Below is a small trained network, with its code and all its weights. Each question gives an input and a target symbol and asks what happens when units are switched off, that is, made to give their printed mean instead of their output.

import numpy as np


def w(rows, s, z=0):
    codes = np.array(rows[::2]) - 128.0
    scale = np.full(codes.shape[1], s)
    scale[-1] = z or s
    return codes * scale


def norm(h):
    return h / np.sqrt((h * h).mean(-1, keepdims=True) + 1e-5)


def f(y):
    return np.maximum(y, 0)


def softmax(a):
    e = np.exp(a - a.max(-1, keepdims=True))
    return e / e.sum(-1, keepdims=True)


def log_softmax(a):
    a = a - a.max(-1, keepdims=True)
    return a - np.log(np.exp(a).sum(-1, keepdims=True))


def net(x, mask):
    ids = ['ΛΠΣβεζηθμξφψ'.index(c) for c in x.split()]
    T = len(ids)
    res = E[ids] + P[:T]
    r = norm(res)
    for j in range(3):
        rows = slice(2 * j, 2 * j + 2)
        q, k, v = (r @ M[0][rows].T for M in (Q, K, V))
        z = softmax(np.where(np.tri(T) > 0, q @ k.T / 2**0.5, -1e9)) @ v
        o = O[0][rows]
        res = res + np.where(mask[j], z, o[:, -1]) @ o[:, :-1]
    y = f(norm(res) @ A[0][:, :-1].T + A[0][:, -1])
    res = res + np.where(mask[3:15], y, B[0][:, -1]) @ B[0][:, :-1]
    return log_softmax(norm(res)[-1] @ U[:, :-1].T + U[:, -1])


Q, K, V, O, A, B = {}, {}, {}, {}, {}, {}
E = w([
[110,148,170,88],'Λ',
[201,143,84,81],'Π',
[105,139,157,103],'Σ',
[82,166,40,248],'β',
[134,124,95,63],'ε',
[102,105,147,135],'ζ',
[104,78,81,115],'η',
[106,143,165,100],'θ',
[154,126,173,107],'μ',
[181,90,151,111],'ξ',
[168,54,118,84],'φ',
[200,166,92,79],'ψ',
],0.013)
P = w([
[254,38,171,54],'0',
[230,62,173,71],'1',
[210,77,180,78],'2',
[193,92,182,84],'3',
[179,108,186,89],'4',
[164,123,191,89],'5',
[150,131,188,98],'6',
[141,139,185,103],'7',
[122,155,192,114],'8',
[107,164,187,116],'9',
[85,173,183,119],'10',
[92,140,185,105],'11',
],0.0028)
Q[0] = w([
[139,164,137,3],'h1',
[131,139,131,218],'h1',
[169,102,93,138],'h2',
[131,115,161,95],'h2',
[95,141,141,127],'h3',
[135,122,107,183],'h3',
],0.04)
K[0] = w([
[13,174,8,39],'h1',
[187,173,149,190],'h1',
[169,128,73,244],'h2',
[50,154,67,83],'h2',
[151,186,103,205],'h3',
[199,132,129,26],'h3',
],0.019)
V[0] = w([
[147,158,126,57],'h1',
[236,92,230,180],'h1',
[111,142,64,99],'h2',
[131,98,108,54],'h2',
[59,58,136,153],'h3',
[155,72,136,2],'h3',
],0.0095)
O[0] = w([
[95,121,148,24,254],'h1',
[240,3,132,178,76],'h1',
[104,186,165,74,148],'h2',
[89,214,204,159,239],'h2',
[75,27,103,152,176],'h3',
[10,244,110,114,225],'h3',
],0.0065,0.0061)
A[0] = w([
[80,61,210,183,4],'n1',
[167,93,200,103,64],'n2',
[180,125,215,143,43],'n3',
[218,184,148,135,107],'n4',
[80,110,184,140,170],'n5',
[148,141,23,119,121],'n6',
[108,62,134,78,161],'n7',
[156,175,65,98,144],'n8',
[84,142,110,99,81],'n9',
[104,146,120,247,127],'n10',
[147,177,98,113,65],'n11',
[114,165,128,212,198],'n12',
],0.014,0.0024)
B[0] = w([
[71,5,212,232,189],'n1',
[198,233,132,110,209],'n2',
[159,216,50,76,184],'n3',
[87,73,49,43,153],'n4',
[125,38,85,150,245],'n5',
[62,83,38,47,156],'n6',
[102,188,194,191,221],'n7',
[95,52,176,188,189],'n8',
[228,157,119,149,253],'n9',
[38,230,227,145,175],'n10',
[107,63,127,165,172],'n11',
[162,165,57,205,172],'n12',
],0.015,0.0058)
U = w([
[238,50,164,136,118],'Λ',
[114,212,29,228,149],'Π',
[196,85,246,13,84],'Σ',
[107,65,224,226,191],'β',
[123,79,112,61,163],'ε',
[190,168,59,51,83],'ζ',
[108,135,67,123,79],'η',
[14,215,188,43,111],'θ',
[232,126,53,170,152],'μ',
[130,53,132,56,160],'ξ',
[198,178,161,188,1],'φ',
[190,178,62,57,117],'ψ',
],0.012,0.005)

Each question gives the input, a string of symbols that net reads in full, and the target symbol t.
The units are the heads (2 rows each of Q, K, V and O) and the neurons (one row each of A and B). Each row of codes is followed by its name. A weight is (code - 128) times the scale printed after its matrix; where a second scale follows, it is the last column's (O, A, B and U).
mask holds one flag per unit, heads first, then neurons. A switched-off unit (its flag False) gives its mean, the last column of its rows in O or B, instead of its output. The means were averaged over made-up inputs and are rounded, as every weight is.
A unit's drop is (log p(t) with every unit on - log p(t) with that unit switched off) / (log p(t) with every unit on - log p(t) with every unit switched off).
The circuit of an input: a set's keep is (log p(t) with only the set's units on - log p(t) with every unit switched off) / (log p(t) with every unit on - log p(t) with every unit switched off). Starting from the 12 units with the biggest drops (on a tie, the unit counted first), units are removed one at a time, each time the one whose removal leaves the highest keep (on an exact tie, the one counted first), for as long as the keep stays at least 0.8.
circuit, biggest first: the units of the circuit, biggest drop first
unit that matters most: the unit with the biggest drop
top k neurons: the k neurons with the biggest drops, biggest first
which heads matter: for each layer, one digit per head in row order, 1 if its drop is at least 0.15 and else 0, layers parted by /
input Λ Π η θ Λ ξ Σ Λ φ, target Π: unit that matters most -> h3
input μ Λ Π ε ε ε Λ ζ ψ Π Σ, target β: circuit, biggest first -> [h3 n5]
input η β θ μ ε ψ, target ξ: circuit, biggest first -> [n6 h2 n8]
input ε β Π ε η ζ, target Λ: top 2 neurons -> [n1 n3]
input ε ζ Π θ, target β: circuit, biggest first -> [n5 n3]
input μ ε Λ ε Λ Λ φ η φ, target Π: top 3 neurons -> [n9 n1 n10]
input Π ξ Σ ε μ θ η Σ, target Π: which heads matter -> 100
input Σ β ζ, target Λ: which heads matter -> 101
input ε μ ψ ε Λ μ ζ Π, target β: which heads matter -> 001
input ψ Λ θ φ θ θ η φ ε β μ, target ψ: circuit, biggest first -> [h3 n3]
input Λ Σ Λ μ, target ψ: which heads matter -> 101
input θ ζ Σ, target β: which heads matter -> 000
input ε μ Λ Σ β ε ε, target Σ: circuit, biggest first -> [h3 h1]
input μ ε ζ Σ Π, target β: circuit, biggest first -> [n8]
input ζ μ β θ, target μ: circuit, biggest first -> [h3 n3]
input β θ ζ ε, target Σ: which heads matter -> 011
input θ Π θ η Σ β μ ζ Σ Σ Σ, target φ: which heads matter -> 011
input ψ μ φ φ ξ, target ζ: which heads matter -> 100
input ε Λ Π, target θ: which heads matter -> 001
input ε ζ φ Σ Σ ψ Σ Σ ε Π, target θ: circuit, biggest first -> [h1]
input φ ε ε Λ ζ ψ ψ Π ψ, target β: which heads matter -> 001
input ζ Λ ξ ζ ε ε η η β μ, target ζ: which heads matter -> 001
input ξ θ θ β ψ ε Π φ, target θ: top 4 neurons -> [n7 n1 n5 n6]
input ψ μ φ Λ, target Σ: which heads matter -> 111
input Λ η θ Λ, target Π: which heads matter -> 101
input θ Σ Λ Σ ε φ ε Σ φ, target θ: which heads matter -> 000
input ζ Λ ε μ ε ε ζ ψ, target β: circuit, biggest first -> [n8]
